Rows and whether each has a hidden trait (one of two labels; each part has its own):
[ -3 -10   4 -25  -2   4   8   5 -14   6  -4  -1 -10  -1   9   8  -4 -10
   3  -9  -6  -2  -4  -5 -12  -1  20   7  17 -15  -9  20  -3 -22  -2   3
   1   7  -6 -13   4 -14   7   6  -4  35   2   4  -7   3 -18  10] : F
[  0  -8   4 -26   3   5   2  -5  -9   2   2  -4 -12  -2   5   7 -16  -7
   2  -5  -4  -3  -2 -14 -13   0  19   6  17   4 -14  -2  -3 -34   2   4
   2   9  -4  -7   2  -9   5   6 -14   6   4   3  -9   0 -11   9] : F
[ 11  -6   2 -26   9   3   2  -6  -1   3   0  -3 -10   0   6   4  -6  -9
   1 -10 -19 -11  -4 -14 -11  -1  22   7  22   0  -7  -4  -3 -30   3   1
   3   6  10  -3   1  28   6   3  -5   5   8   5  -3  10 -16   6] : F
[  4 -11  12 -16   3   1   7  -7  -9   8   1  -4 -12   0   8   3  -3 -10
  -1 -28  -7  -6 -12  -9 -10   0  18   6  17  -6 -11   6  -3 -31  -1  -6
   2  10   0  -7   1 -23   3   9 -19   6   1  12 -11   7 -14  10] : F
[ 23  -7 -28 -15   4   2   8 -21 -10   9   9  -1  -9   1  13   3   8   5
   0  -6  -5  -5 -13  -7 -11   1   4  -7  17 -19 -10  -4  -3 -29  -2   0
   1  14   1   5   3 -14   3   9  -8   8   1   8 -11   6 -10  21] : S
[ -1   8  -6 -37 -13  10   2 -10 -14  -2   6   2 -12  -3  17  12 -13  12
   4   7  -1  -2 -11 -11 -17  -2   0  -6  12   7 -10 -10  -2 -12   1  22
  -7   5 -10   1   5  -9  -4   1   8   1   4  -8  -2   4  -6  17] : S
[  5  -2   3 -63   1  14   4  -3 -14   0  -5   0 -15  -2   0  13   0  -5
   3  16   2  -3  -2  -9   4   3  -3   8 -33  10 -12 -10  -2  19  -1  10
  -1   5  -5  -3   1 -12  10   7   4  13   3  -2  -3  -2 -24   9] : S
[ -3  17   3 -17 -11   2   6  -3  -7   9   1   0  -8   2   7   0   5 -14
  -9  -8   8  -8 -11   3  -5   0  19  12  16  -7  -9  -1   0   7  -1   2
  -1 -11   4  -2   0  -5  -1 -14 -10   3   1  29 -11   5   0   7] : F
[  1  17   3 -41 -26   7 -11  -4   6  -4  -5   2 -21  -3 -14   6 -29  -6
   5  32  -2  -1   1  -8 -10   2  20   6  10 -11  -5  -6  -1  -8   0  16
   5  33  -7  -7   4 -14  11   3   7   3   4  -8   0 -14  11  10] : F

[ 30  -5  -4  -7  -5  -8  14  11  -1  20 -10  12  11  -5  -9 -12   9] : Muze
[ 11  -1  17 -10  -2   0 -18 -29   4  -4   0   2   6  -5  -2   0  16] : Muze
[-16  11   1  28   2   6  15 -34  -2   1   4 -11  -4  10   4   4   5] : rizop
[ 12 -23   2   4  -2  -2  12 -24   1   2  -1   7   0   4  -5  -2   3] : Muze
[ 15 -14   7 -40  -2   2   4  25   3   6  -5   4   5   0  -2  -6 -11] : Muze
[ 8 -1 16 16 -1 -5 23 49  2  8  0  5  0  6 -3 -4 -6] : Muze
[ 11   1   6 -18  -4   7 -44 -35   0 -16  -2 -10   6  -8   2   5  13] : Muze
[  4   3   5   3  -1   1 -11  16   4 -10  -3  -7  -2   1  -3   3  -2] : Muze
[  1  -4   1 -23  -2  -9  63  36   3  31  -4  20   5   7  -4 -11 -10] : rizop
[ 20   6   5 -18  -4   4 -17 -13   5   3  -4   5   3  -6  -7  -2   8] : rizop
[  1   6   2   4   0   6  -8 -23 -13 -11   1  -6   4  -3   1   3  -1] : Muze
[ 14 -15  11  13  -4  -5   8  14  -6  11  -7  10   3  -2  -7  -6  15] : rizop
[  5  -6  -5 -13   0   7 -49 -30   1 -15  -5 -19   0  -3   0   8  24] : Muze
[  3  -2   7 -12  -2  -5 -23  -1  -4  -2  -1  -4   4   0   1   0   8] : Muze
[  8   2  12 -17  -3  -5   8   8   0   0  -7   4   2  -4  -4  -4 -10] : Muze
[ 18  10   9 -15  -3  -4  -8 -32   4   1  -5  -2   5  -8  -3  -3  11] : rizop
[ 10  -1  -2 -44  -2  -3  -2 -52 -12   0  -7  -1   4  -3  -1  -2   7] : Muze
[ 22 -15  -2 -59  -4   1 -31  26  -3  -4  -1  -2   4  -5  -3   0  12] : rizop
[ 38   0   4 -35  -7   1 -30 -47  -2   4  -5   7   6 -13 -11  -5  18] : rizop
[ 14   8   7 -24  -3  -1  -9 -26   4   4  -6  -3   5  -6  -3  -2  11] : rizop
[  8  -4   8  27   0   2 -11 -31   0   1  -1  -5   2  -1   2   0  14] : Muze
[  9  -4   2 -14  -2   0  -2 -19   3   5  -2  -6   4  -3   0   1  17] : Muze
[  5   5  11   4  -1   1 -13  22   9  -1  -2   2   2  -7  -2   0  27] : rizop
[ -1  13   0  -7  -2  10 -22 -11  -9 -17  -1 -10   0  -4   1   5  13] : Muze
[  6   8  -2  35   0   6 -31  28   3 -11  -4  -3   2  -2   1   4  29] : Muze
[ -5  15  11 -10   0   7 -10 -33   7  -6  -1 -10  -1  -1  -2   5 -12] : rizop
[ 19 -12   7  -8  -3  -2 -14 -11  -3   1  -4   4   5  -6  -6  -3  22] : Muze
[-1  0  5 13  0  2  4 -4  7 -3  0 -2  0 -2  3  0 -5] : Muze
[ 16  -7   2  -3  -3  -1 -36   7   6  -9  -4  -7   3  -5  -4  -1   2] : rizop
[ 11   4   8 -52  -1   1  -3  37   3  -1   0  -1   3   4  -1  -1   3] : rizop
[  8   7  17 -42  -2   2 -10 -19   5  -1   1  -3   4  -2  -4   1   6] : Muze

Part 3:
[  0   5   9  -4 -10 -11  -8  -5  13 -23  -6   2  -3  -4  45  -5   9   0
  37 -16 -13 -28  19   9  10  11   9 -30 -27] : [56]
[-13   2 -13   6  -3   3  -3  -9  -7   2  -2 -24  -6  24 -19   9   5  -6
  11 -13 -14  18  -8  -5 -17  -7   1  14  -7] : [58]
[ -6  -4  -8  -5  -9  -4 -12  -6   8  -1  13   6   8  -6  12   4  -4  -1
  11   3 -20  -7  13   0   1  -7   8   5 -14] : [58]
[  2   2   1  -4  -6  -2   0 -12  19  -9  11   6   2  -7  20  -2   2  -2
  24 -12  -6  -6   9   1   0   6   4 -16   7] : [58]
[ -7  -7  -7  -8  -7   0   2  -2  -5  -1  14   2  -3  -6   1   1  -3  -1
  17   0 -11  -2   9   0   6  -6   3  -8  -9] : [58]
[ -1  -5   4   2  -2  -5  -6 -22  -9   0  -1  -7  -1   3  23   3  -3   7
   6 -14 -10 -10  -2   3  -6  12  -3 -20   1] : [58]
[  4  -7   1 -10 -12 -10 -13 -21  10  -4   1  -6   6  -6  33   3  -5   9
   3  -7 -11 -23   3   5   4  17  -9 -19   6] : [56]
[  3  11  -9   2   8   1  -6  -8 -13  -8   0  14  -1  13  19  -8   2  -7
  15  20  -3 -11   7   1 -15   1  -3  -5 -11] : [58]
[  8 -18   3 -20 -15  -7 -11 -16  27  -2  24  18  13 -28  36  -5  -5   8
  -6  12  -1 -17  15   3  19   9  -5 -13  13] : [56]
[  4 -17   6  -7  -5  -6  -9 -18  -2   8   8   3  11 -10  24   0  -3   9
  -6   5  -3 -12   2   2   6   9  -4 -13   4] : [58]
[ -6  -4   2  -2  10  -1 -12  -5  18  -8   5  -2  -8  -1  21   4   9   5
   8   1 -14 -13  -6   1 -15   2   5  -5  -7] : [58]
[  6   9  -6  -1   2  -3 -16  -7  -7 -13   3  17   3   3  31  -8   1  -2
  22  11  -4 -27  15   4  -7   3   3 -13 -14] : [58]
[-13 -22 -12 -17 -11   0   0  -5  -6   3  28   2  -7 -26  -2  -1  -9   1
   9  13 -13  -7  23   2  20 -18  -1   3 -23] : [58]
[ -9 -16  -8  -1  22   3 -15  -2  25  -6   4 -12 -14  10   5  12  17   4
   4  20  -9   4 -12  -1 -32  -1   7  17   5] : [58]
[  1  16  -6   1 -15  -8 -23 -10  11   2   4  17  36   3  13   3  -5  -6
  10  -4 -22   1  10  -7   6  -4  13   6  -8] : [58]
[  4  -1  11   2  -8   4   3 -15  -1   1   4  -2  -5  -3   9   0   0  -4
  11 -13  -6  -2  -2   3  -9   5   7 -16   0] : [58]
[-14 -12 -12  -8 -11  -1   0  -7  -8  -1  16  -6  -8  -9  -2   2 -10  -1
  18  -4 -18  -6  17   1   9 -12   1   2 -23] : [56]
[  2  -3   7  -6 -11   9   1  -5  12   6   7  -8  -1  -6   6  -2  -1  -3
  -5  12   1   3 -11   0  -6  -6   6   0  -5] : [56]
[  6 -11   7 -13 -10 -11 -14 -16   7  -4   2   8  10 -13  42  -1  -7   9
   5   4 -13 -32  10   5   9  13  -5 -20  -1] : [58]
[  3   4  -5 -13   5  -3   3  10  -4  -3   5  18   7   3  14   5   1   3
  30  -1  -8 -14  -9   5  12   5  11 -31  -4] : [56]
[  3  -8   0  -6  -6  -5  -7 -16   2   0   3  -7   4  -1  17   3   0   5
   2  -6  -5  -7  -1   1  -2  11  -6 -12  10] : [58]
[ 0 -5  0 -2  4  5 -8 -7  5  4  9 -7 -1  1 -1  3 12  7  0  9  4 -3 -6 -4
 -1  1  1  8  0] : [56]
